Below are the code and all the weights of a small trained network. Each question names an input and a target symbol and asks about switching units off, where a switched-off unit gives its printed mean instead of its output.

import numpy as np


def w(rows, s, z=0):
    codes = np.array(rows[::2]) - 128.0
    scale = np.full(codes.shape[1], s)
    scale[-1] = z or s
    return codes * scale


def softmax(a):
    e = np.exp(a - a.max(-1, keepdims=True))
    return e / e.sum(-1, keepdims=True)


def log_softmax(a):
    a = a - a.max(-1, keepdims=True)
    return a - np.log(np.exp(a).sum(-1, keepdims=True))


def net(x, mask):
    ids = ['ΓΨΩαδθπσ'.index(c) for c in x.split()]
    T = len(ids)
    res = E[ids] + P[:T]
    u = 0
    for l in range(3):
        r = res
        for j in range(2):
            rows = slice(2 * j, 2 * j + 2)
            q, k, v = (r @ M[l][rows].T for M in (Q, K, V))
            z = softmax(np.where(np.tri(T) > 0, q @ k.T / 2**0.5, -1e9)) @ v
            o = O[l][rows]
            res = res + np.where(mask[u + j], z, o[:, -1]) @ o[:, :-1]
        u += 2
    return log_softmax(res[-1] @ U[:, :-1].T + U[:, -1])


Q, K, V, O = {}, {}, {}, {}
E = w([
[152,89,82,156,67,139,157,199,90,164],'Γ',
[139,28,169,122,183,147,103,158,136,89],'Ψ',
[206,104,106,77,84,135,156,169,202,181],'Ω',
[156,161,123,156,127,70,135,52,110,110],'α',
[157,105,143,108,195,181,251,94,166,150],'δ',
[83,139,95,97,130,132,152,126,199,49],'θ',
[162,111,120,237,117,84,105,146,156,171],'π',
[145,125,155,164,157,194,94,156,198,111],'σ',
],0.025)
P = w([
[36,140,245,141,10,224,88,90,153,252],'0',
[85,81,136,89,65,170,136,77,86,200],'1',
[95,90,124,108,79,167,157,80,98,187],'2',
[104,99,120,121,93,159,163,89,107,170],'3',
[116,112,117,130,103,151,164,102,120,154],'4',
[122,126,114,140,115,150,164,111,128,137],'5',
[131,134,109,151,131,145,160,119,133,126],'6',
[135,149,105,157,142,140,159,131,142,112],'7',
[143,158,99,161,156,131,156,141,148,101],'8',
[144,176,95,168,173,127,157,152,152,98],'9',
[151,187,90,171,185,124,154,167,155,87],'10',
[154,198,82,174,204,119,153,176,158,82],'11',
[160,206,74,177,222,110,149,188,155,79],'12',
[158,213,61,182,246,106,145,195,160,73],'13',
],0.012)
Q[0] = w([
[115,68,165,118,202,86,115,122,127,106],'0.h0',
[75,8,142,75,134,35,45,199,120,114],'0.h0',
[172,151,148,88,85,86,74,183,140,140],'0.h1',
[118,159,127,93,53,79,45,111,101,156],'0.h1',
],0.011)
K[0] = w([
[87,3,176,144,195,111,69,130,126,85],'0.h0',
[33,35,190,109,92,141,112,113,51,175],'0.h0',
[254,64,148,85,43,121,109,91,160,241],'0.h1',
[41,84,137,87,73,136,101,37,147,191],'0.h1',
],0.0093)
V[0] = w([
[113,253,25,88,191,143,110,176,124,114],'0.h0',
[25,108,181,124,118,160,130,109,78,117],'0.h0',
[165,22,144,119,60,215,133,82,71,228],'0.h1',
[172,88,220,93,83,187,140,35,130,63],'0.h1',
],0.0047)
O[0] = w([
[82,36,230,177,177,55,46,66,119,119,73],'0.h0',
[127,210,136,117,84,91,75,54,217,254,2],'0.h0',
[111,210,95,148,136,234,87,101,116,93,185],'0.h1',
[36,103,94,85,194,153,84,187,57,216,201],'0.h1',
],0.0072,0.0037)
Q[1] = w([
[171,92,31,55,24,89,14,248,157,78],'1.h0',
[52,138,121,159,15,54,1,117,23,83],'1.h0',
[89,153,248,74,172,156,61,60,43,103],'1.h1',
[124,108,223,46,154,161,94,80,142,128],'1.h1',
],0.0072)
K[1] = w([
[53,18,121,117,9,186,150,158,114,119],'1.h0',
[81,116,161,89,8,171,145,2,64,163],'1.h0',
[87,201,152,54,79,136,68,81,154,244],'1.h1',
[146,155,193,75,114,175,133,117,146,155],'1.h1',
],0.0085)
V[1] = w([
[58,114,84,218,93,121,62,159,92,190],'1.h0',
[92,85,98,174,193,191,74,111,232,49],'1.h0',
[112,56,99,193,108,147,127,205,197,142],'1.h1',
[254,102,141,55,56,171,124,97,216,192],'1.h1',
],0.0057)
O[1] = w([
[134,33,114,192,98,182,173,45,116,17,71],'1.h0',
[47,102,118,135,135,193,178,82,17,82,204],'1.h0',
[113,169,139,43,126,84,82,118,111,198,253],'1.h1',
[131,67,184,135,163,11,179,254,73,60,204],'1.h1',
],0.0086,0.0039)
Q[2] = w([
[166,120,170,191,186,179,248,109,170,167],'2.h0',
[123,135,62,120,174,133,118,131,154,143],'2.h0',
[128,152,116,179,99,120,118,106,241,49],'2.h1',
[165,128,142,196,114,138,66,163,107,150],'2.h1',
],0.012)
K[2] = w([
[102,179,148,133,254,136,93,109,184,24],'2.h0',
[170,198,60,109,172,113,161,105,139,134],'2.h0',
[178,95,154,175,74,78,113,53,122,189],'2.h1',
[126,216,85,175,57,172,128,183,39,134],'2.h1',
],0.0097)
V[2] = w([
[81,145,120,11,123,145,105,95,128,73],'2.h0',
[132,136,137,174,106,185,31,194,203,129],'2.h0',
[91,195,74,189,85,102,91,138,103,110],'2.h1',
[156,85,170,216,147,79,82,112,69,253],'2.h1',
],0.0073)
O[2] = w([
[146,161,79,216,162,62,97,151,162,5,91],'2.h0',
[89,56,44,144,179,105,2,248,132,166,3],'2.h0',
[129,231,12,109,233,114,191,101,125,99,36],'2.h1',
[237,146,141,127,124,245,170,189,89,120,28],'2.h1',
],0.0078,0.0057)
U = w([
[112,155,119,218,46,81,64,98,51,245,254],'Γ',
[170,124,48,141,140,114,170,130,92,78,237],'Ψ',
[88,148,96,130,101,111,124,133,154,113,75],'Ω',
[143,116,105,113,127,142,103,127,156,116,96],'α',
[109,173,127,82,153,192,162,165,153,123,5],'δ',
[134,124,111,147,147,83,150,205,156,118,60],'θ',
[149,118,159,153,61,153,111,120,174,87,25],'π',
[111,84,117,161,179,152,107,153,90,92,223],'σ',
],0.011,0.0046)

Each question gives the input, a string of symbols that net reads in full, and the target symbol t.
The units are the heads (2 rows each of Q, K, V and O). Each row of codes is followed by its name. A weight is (code - 128) times the scale printed after its matrix; where a second scale follows, it is the last column's (O and U).
mask holds one flag per head, layer by layer. A switched-off head (its flag False) gives its mean, the last column of its rows in O, instead of its output. The means were averaged over made-up inputs and are rounded, as every weight is.
A unit's drop is (log p(t) with every unit on - log p(t) with that unit switched off) / (log p(t) with every unit on - log p(t) with every unit switched off).
The circuit of an input: a set's keep is (log p(t) with only the set's units on - log p(t) with every unit switched off) / (log p(t) with every unit on - log p(t) with every unit switched off). Starting from all 6 units, units are removed one at a time, each time the one whose removal leaves the highest keep (on an exact tie, the one counted first), for as long as the keep stays at least 0.8.
units of the circuit, in order: the units of the circuit, biggest drop first
unit that matters most: the unit with the biggest drop
which heads matter: for each layer, one digit per head in row order, 1 if its drop is at least 0.15 and else 0, layers parted by /
drop of u: that unit's drop, to one decimal
input Γ δ δ θ δ, target θ: unit that matters most => 1.h0
input σ α Ω α Ψ Γ θ Ψ α δ δ σ Ψ, target δ: which heads matter => 10 / 11 / 10
input δ α Ω α Ω θ α θ Ω Ω δ Γ, target Γ: which heads matter => 00 / 01 / 01
input σ Γ Γ θ α α Ψ Ω, target θ: which heads matter => 10 / 01 / 00
input α α α α Ω Γ Γ π Γ, target Ψ: which heads matter => 01 / 00 / 01
input α δ Γ Ψ σ, target σ: which heads matter => 00 / 10 / 10
input Ψ α Ω σ Ω Γ α δ δ Ψ, target δ: which heads matter => 10 / 10 / 00
input Ψ α α Ψ σ δ θ, target Ω: which heads matter => 01 / 00 / 01
input Γ Γ Ω α Ω θ α, target Ψ: units of the circuit, in order => 0.h1, 1.h1, 2.h1, 1.h0
input δ α θ, target Ω: units of the circuit, in order => 0.h1, 2.h1
input π Ψ Ω Ψ Ω Γ π, target Ψ: which heads matter => 01 / 10 / 01
input α α α σ δ δ σ θ δ, target σ: units of the circuit, in order => 1.h0, 2.h1, 1.h1
input Γ Γ σ α Ψ Ψ α α, target Ψ: which heads matter => 00 / 01 / 01
input σ Ω π Ω Ψ α Γ Γ, target Ψ: which heads matter => 01 / 10 / 01
input δ δ α Ω δ Ω σ Ω α Ω δ Ω, target π: unit that matters most => 2.h1
input α α θ Γ θ α π Ω π, target Ψ: which heads matter => 01 / 00 / 01
input α α α Ω π δ, target π: which heads matter => 00 / 10 / 11
input θ π δ α δ Ω θ, target Γ: drop of 0.h1 => 0.1
input Ψ α θ θ Γ α σ θ δ Ω θ, target π: drop of 0.h1 => 2.1
input Ω Ω δ δ α α Ω α Ω, target δ: drop of 1.h0 => 0.2
input Ω δ θ Γ Ω, target π: unit that matters most => 0.h1
